Below are the code and all the weights of a small trained network. Each question names an input and a class and asks about switching units off, where a switched-off unit gives its printed mean instead of its output.

import numpy as np


def w(rows, s, z=0):
    codes = np.array(rows[::2]) - 128.0
    scale = np.full(codes.shape[1], s)
    scale[-1] = z or s
    return codes * scale


def f(y):
    return np.maximum(y, 0)


def log_softmax(a):
    a = a - a.max(-1, keepdims=True)
    return a - np.log(np.exp(a).sum(-1, keepdims=True))


def net(x, mask):
    res = np.array(x, float).reshape(1, 3) / 4 @ E
    y = f(res @ A[0][:, :-1].T + A[0][:, -1])
    res = res + np.where(mask, y, B[0][:, -1]) @ B[0][:, :-1]
    return log_softmax(res[-1] @ U[:, :-1].T + U[:, -1])


A, B = {}, {}
E = w([
[103,56,156,28,140,184,117,136,84,249],'x0',
[122,47,239,31,96,43,89,122,130,43],'x1',
[201,153,104,90,216,93,156,53,37,78],'x2',
],0.014)
A[0] = w([
[104,159,48,125,145,223,89,102,52,214,176],'N0',
[207,203,106,58,188,121,122,19,1,91,160],'N1',
[73,86,97,98,89,168,76,201,148,210,204],'N2',
[108,31,190,23,220,159,143,83,42,135,110],'N3',
[130,174,57,201,181,197,148,71,38,193,220],'N4',
[66,180,50,229,110,191,188,214,207,105,254],'N5',
[131,18,167,107,39,100,54,125,84,25,184],'N6',
[147,177,93,149,154,51,70,71,138,60,158],'N7',
],0.0092,0.0057)
B[0] = w([
[112,65,254,149,138,141,152,42,161,130,224],'N0',
[223,157,110,127,212,169,136,92,111,126,247],'N1',
[37,93,231,55,75,94,238,163,111,122,227],'N2',
[70,137,63,153,200,112,193,157,66,227,232],'N3',
[158,77,176,164,125,189,122,70,213,134,237],'N4',
[71,157,25,219,115,187,140,107,35,118,249],'N5',
[86,241,65,93,112,71,85,123,128,150,239],'N6',
[176,168,130,161,152,99,28,24,73,57,206],'N7',
],0.0092,0.022)
U = w([
[82,164,8,174,203,179,148,123,44,201,226],'0',
[21,161,86,156,20,9,2,142,190,50,253],'1',
[244,144,87,174,161,185,46,76,161,115,63],'2',
[183,174,112,42,218,54,48,91,94,63,136],'3',
[67,29,178,116,101,129,146,108,143,121,45],'4',
[85,145,150,50,88,32,116,213,134,199,81],'5',
[212,85,195,106,232,184,128,124,185,230,50],'6',
],0.0075,0.0032)

Each question gives the input, the list of numbers given to net, and the class t.
The units are the neurons (one row each of A and B). Each row of codes is followed by its name. A weight is (code - 128) times the scale printed after its matrix; where a second scale follows, it is the last column's (A, B and U).
mask holds one flag per neuron, in row order. A switched-off neuron (its flag False) gives its mean, the last column of its row in B, instead of its output. The means were averaged over made-up inputs and are rounded, as every weight is.
A unit's drop is (log p(t) with every unit on - log p(t) with that unit switched off) / (log p(t) with every unit on - log p(t) with every unit switched off).
The circuit of an input: a set's keep is (log p(t) with only the set's units on - log p(t) with every unit switched off) / (log p(t) with every unit on - log p(t) with every unit switched off). Starting from all 8 units, units are removed one at a time, each time the one whose removal leaves the highest keep (on an exact tie, the one counted first), for as long as the keep stays at least 0.8.
units of the circuit, in order: the units of the circuit, biggest drop first
most important unit: the unit with the biggest drop
top k neurons: the k neurons with the biggest drops, biggest first
drop of u: that unit's drop, to one decimal
input [-8,2,1], class 3: units of the circuit, in order	N7
input [1,-1,-8], class 4: top 2 neurons	N2; N3
input [-6,-8,3], class 2: top 2 neurons	N4; N3
input [-1,2,0], class 1: units of the circuit, in order	N1; N3
input [-8,-4,1], class 2: top 3 neurons	N3; N7; N4
input [1,2,-8], class 5: top 4 neurons	N2; N7; N4; N0
input [2,5,0], class 5: top 3 neurons	N5; N1; N7
input [1,-8,-5], class 4: top 2 neurons	N0; N2
input [-4,-5,1], class 2: top 2 neurons	N3; N4
input [0,-3,3], class 2: top 2 neurons	N2; N3
input [-6,-3,1], class 2: top 3 neurons	N3; N7; N2
input [-3,2,-6], class 1: top 2 neurons	N3; N1
input [4,4,0], class 5: top 3 neurons	N5; N1; N7
input [-4,0,3], class 2: top 2 neurons	N2; N6
input [7,0,8], class 6: top 2 neurons	N5; N0
input [-1,4,2], class 3: units of the circuit, in order	N5
input [6,8,-1], class 5: drop of N5	0.5
input [-3,3,0], class 1: drop of N0	0.0
input [-2,1,-4], class 1: drop of N1	0.7
input [2,-2,-1], class 4: most important unit	N1
